Here is a tiny trained network, its code and every weight. The questions are about switching its units off for an input and a target symbol, where a switched-off unit gives its printed mean instead of its output.

import numpy as np


def w(rows, s, z=0):
    codes = np.array(rows[::2]) - 128.0
    scale = np.full(codes.shape[1], s)
    scale[-1] = z or s
    return codes * scale


def f(y):
    return np.maximum(y, 0)


def softmax(a):
    e = np.exp(a - a.max(-1, keepdims=True))
    return e / e.sum(-1, keepdims=True)


def log_softmax(a):
    a = a - a.max(-1, keepdims=True)
    return a - np.log(np.exp(a).sum(-1, keepdims=True))


def net(x, mask):
    ids = ['αδεηθλμπφψω'.index(c) for c in x.split()]
    T = len(ids)
    res = E[ids] + P[:T]
    u = 0
    for l in range(2):
        q, k, v = (res @ M[l].T for M in (Q, K, V))
        z = softmax(np.where(np.tri(T) > 0, q @ k.T / 3**0.5, -1e9)) @ v
        res = res + np.where(mask[u], z, O[l][:, -1]) @ O[l][:, :-1]
        u += 1
        y = f(res @ A[l][:, :-1].T + A[l][:, -1])
        res = res + np.where(mask[u : u + 8], y, B[l][:, -1]) @ B[l][:, :-1]
        u += 8
    return log_softmax(res[-1] @ U[:, :-1].T + U[:, -1])


Q, K, V, O, A, B = {}, {}, {}, {}, {}, {}
E = w([
[192,194,146,169,75,127,61,138,166,73],'α',
[17,66,110,110,121,178,142,178,180,120],'δ',
[68,153,81,96,191,66,138,71,147,108],'ε',
[115,138,141,135,195,77,135,96,121,108],'η',
[159,161,65,90,138,163,124,83,170,59],'θ',
[199,142,139,163,135,185,86,129,123,88],'λ',
[170,211,159,146,116,127,108,233,61,104],'μ',
[209,136,120,173,175,127,101,97,206,191],'π',
[72,83,135,203,184,96,2,114,83,193],'φ',
[113,83,24,146,86,45,164,101,175,153],'ψ',
[63,193,101,120,77,56,101,195,73,102],'ω',
],0.017)
P = w([
[155,164,206,2,140,165,182,101,90,146],'0',
[114,176,128,134,114,148,135,51,94,63],'1',
[109,173,123,138,141,148,139,70,108,66],'2',
[128,151,111,138,142,155,120,81,120,66],'3',
[125,158,117,156,146,136,128,99,130,77],'4',
[136,150,111,165,146,131,122,104,141,81],'5',
[136,146,103,163,154,120,126,114,149,92],'6',
[139,139,90,159,149,134,108,121,155,88],'7',
[120,151,79,151,187,136,139,127,168,95],'8',
[122,142,75,158,170,138,121,138,177,95],'9',
[121,142,67,161,169,128,126,150,186,107],'10',
[124,151,53,158,184,139,140,154,200,116],'11',
[118,141,49,156,182,113,131,156,200,121],'12',
],0.01)
Q[0] = w([
[94,47,181,137,143,167,128,90,99,247],'0.h1',
[81,149,66,182,249,92,2,166,230,84],'0.h1',
[86,90,152,140,95,124,146,198,172,76],'0.h1',
],0.0055)
K[0] = w([
[114,113,159,135,77,117,190,147,196,136],'0.h1',
[90,98,215,76,140,153,102,132,106,253],'0.h1',
[79,136,128,143,124,132,122,173,139,133],'0.h1',
],0.0071)
V[0] = w([
[184,140,3,92,131,96,190,130,197,8],'0.h1',
[178,181,75,114,75,208,155,180,251,85],'0.h1',
[194,207,155,175,165,119,182,100,65,29],'0.h1',
],0.0057)
O[0] = w([
[73,254,163,94,94,112,122,121,228,160,153],'0.h1',
[117,117,145,164,75,204,147,84,175,112,96],'0.h1',
[121,210,110,120,140,204,117,105,79,81,254],'0.h1',
],0.009,0.0029)
A[0] = w([
[65,85,141,149,156,138,159,111,223,144,191],'0.n1',
[164,183,195,90,75,114,116,106,178,152,109],'0.n2',
[134,85,131,117,206,132,188,201,147,114,105],'0.n3',
[189,149,127,110,154,124,172,160,153,23,128],'0.n4',
[96,81,135,254,191,118,135,57,128,140,252],'0.n5',
[112,144,135,95,102,75,208,76,62,59,253],'0.n6',
[156,185,111,102,94,117,153,165,160,114,143],'0.n7',
[71,92,96,155,165,185,97,65,98,56,60],'0.n8',
],0.0068,0.0041)
B[0] = w([
[148,195,87,167,47,115,41,193,128,69,200],'0.n1',
[122,61,85,103,137,209,108,78,114,65,168],'0.n2',
[253,59,150,165,72,73,103,142,91,164,153],'0.n3',
[134,42,208,123,11,155,3,82,127,104,201],'0.n4',
[133,152,28,94,77,164,55,108,122,65,254],'0.n5',
[97,210,179,33,116,137,67,240,197,100,211],'0.n6',
[25,111,81,143,135,122,96,81,143,51,181],'0.n7',
[139,195,124,214,127,46,98,158,38,159,175],'0.n8',
],0.0059,0.0081)
Q[1] = w([
[86,251,149,118,95,180,118,88,206,120],'1.h1',
[112,69,144,130,116,134,180,133,146,158],'1.h1',
[124,154,107,121,93,122,103,132,91,59],'1.h1',
],0.014)
K[1] = w([
[175,93,240,1,85,128,198,123,119,138],'1.h1',
[64,153,171,116,113,115,101,115,67,102],'1.h1',
[156,132,94,122,109,146,173,239,187,127],'1.h1',
],0.0094)
V[1] = w([
[200,223,188,108,254,98,110,99,113,211],'1.h1',
[214,105,118,144,130,198,111,32,192,86],'1.h1',
[108,125,25,43,139,79,168,26,196,154],'1.h1',
],0.0083)
O[1] = w([
[231,197,142,154,86,38,88,139,115,164,108],'1.h1',
[192,148,125,190,174,150,146,160,162,38,255],'1.h1',
[177,88,80,7,150,91,136,100,126,33,200],'1.h1',
],0.012,0.0071)
A[1] = w([
[178,146,99,87,138,127,94,161,160,58,99],'1.n1',
[169,163,134,134,75,94,138,90,127,139,93],'1.n2',
[126,211,180,196,56,117,83,130,148,168,170],'1.n3',
[146,96,107,55,153,69,88,107,132,127,153],'1.n4',
[183,154,140,137,126,48,115,133,146,83,165],'1.n5',
[148,159,106,160,174,159,118,165,105,62,245],'1.n6',
[119,122,133,147,160,159,254,130,168,111,2],'1.n7',
[195,132,136,151,76,61,104,147,156,168,95],'1.n8',
],0.0097,0.0041)
B[1] = w([
[81,100,220,190,94,123,254,139,20,202,254],'1.n1',
[59,117,190,57,147,130,56,223,71,161,158],'1.n2',
[148,138,53,66,181,121,215,87,153,121,191],'1.n3',
[170,168,144,172,26,228,127,130,127,73,184],'1.n4',
[150,60,140,89,166,200,107,200,130,203,212],'1.n5',
[165,99,93,80,106,43,94,127,215,188,233],'1.n6',
[135,189,249,130,107,60,98,52,114,106,147],'1.n7',
[62,196,151,121,187,70,93,118,49,48,172],'1.n8',
],0.0064,0.036)
U = w([
[130,152,177,192,94,101,91,131,132,110,221],'α',
[70,59,157,93,182,207,92,175,156,148,183],'δ',
[168,180,131,160,15,158,90,160,86,148,101],'ε',
[151,119,122,73,169,95,108,127,94,92,92],'η',
[131,82,170,118,122,56,175,65,83,146,8],'θ',
[202,148,72,90,107,173,119,172,177,106,109],'λ',
[115,153,128,192,143,165,200,130,56,163,56],'μ',
[167,48,125,124,120,120,141,185,116,198,240],'π',
[106,100,143,201,105,71,149,74,16,170,3],'φ',
[160,73,62,100,104,133,172,119,70,69,201],'ψ',
[118,77,139,75,51,92,125,67,134,253,45],'ω',
],0.0046,0.003)

Each question gives the input, a string of symbols that net reads in full, and the target symbol t.
The units are the heads (3 rows each of Q, K, V and O) and the neurons (one row each of A and B). Each row of codes is followed by its name. A weight is (code - 128) times the scale printed after its matrix; where a second scale follows, it is the last column's (O, A, B and U).
mask holds one flag per unit, layer by layer, with each layer's heads first. A switched-off unit (its flag False) gives its mean, the last column of its rows in O or B, instead of its output. The means were averaged over made-up inputs and are rounded, as every weight is.
A unit's drop is (log p(t) with every unit on - log p(t) with that unit switched off) / (log p(t) with every unit on - log p(t) with every unit switched off).
most important unit: the unit with the biggest drop
top k neurons: the k neurons with the biggest drops, biggest first
top k neurons in layer l: the k neurons of layer l with the biggest drops, biggest first
input π π π π η η λ, target π: top 2 neurons : 1.n5, 1.n6
input η ε π α η π π ε η, target η: top 4 neurons : 1.n1, 1.n8, 1.n3, 0.n6
input η θ η, target η: top 3 neurons : 1.n1, 1.n3, 1.n8
input η ε η ψ φ α, target ψ: top 2 neurons : 0.n4, 1.n4
input θ π ψ η α δ π π μ μ λ α, target θ: top 3 neurons in layer 1 : 1.n1, 1.n7, 1.n6
input η π ω ε λ μ, target η: top 3 neurons : 1.n3, 1.n1, 1.n8
input φ δ μ δ ε ε ε η λ η ε, target δ: top 2 neurons : 0.n6, 0.n1
input δ θ λ η ε α π η ψ α α π, target δ: top neuron in layer 0 : 0.n1
input α α π π α δ ε ε, target α: top 3 neurons in layer 1 : 1.n7, 1.n5, 1.n3
input π π π π π, target π: top 3 neurons : 1.n5, 1.n1, 1.n6
input θ ε η θ θ, target θ: top 2 neurons in layer 0 : 0.n2, 0.n7
input π π μ π η η π π θ α ψ λ δ, target π: top 4 neurons in layer 1 : 1.n5, 1.n1, 1.n6, 1.n4
input λ λ η π δ θ π α, target λ: top 2 neurons in layer 1 : 1.n1, 1.n3
input ω θ η φ δ, target δ: top 3 neurons : 0.n1, 1.n1, 1.n6
input μ π θ π π π ψ η α η α ε δ, target μ: most important unit : 0.h1
input δ π π ε ψ, target δ: top 2 neurons in layer 1 : 1.n1, 1.n6
input η δ φ ε, target δ: top 2 neurons : 1.n1, 0.n6
input η α ε π ε ε α ε η ω π λ, target η: top 2 neurons : 1.n1, 1.n8
input θ π α θ π η π, target θ: top 2 neurons in layer 1 : 1.n1, 1.n7
input π η φ ψ ω η ε ε, target ψ: most important unit : 0.h1
input θ π φ ε θ ε ε π ω, target π: top 2 neurons : 1.n5, 1.n6
input ε π π φ π ψ π η, target π: top 2 neurons in layer 1 : 1.n5, 1.n8
input μ μ ε θ ψ ε ω π π ψ, target μ: top 2 neurons : 1.n3, 1.n6
input η θ ω π π ε π η μ δ π, target η: top 2 neurons in layer 1 : 1.n8, 1.n1
input η π η ω, target η: top 2 neurons : 1.n3, 1.n1
input α η λ μ μ μ π ω μ η, target α: top 3 neurons : 1.n7, 0.n2, 1.n5
input δ π π ε π π φ, target π: most important unit : 0.n5
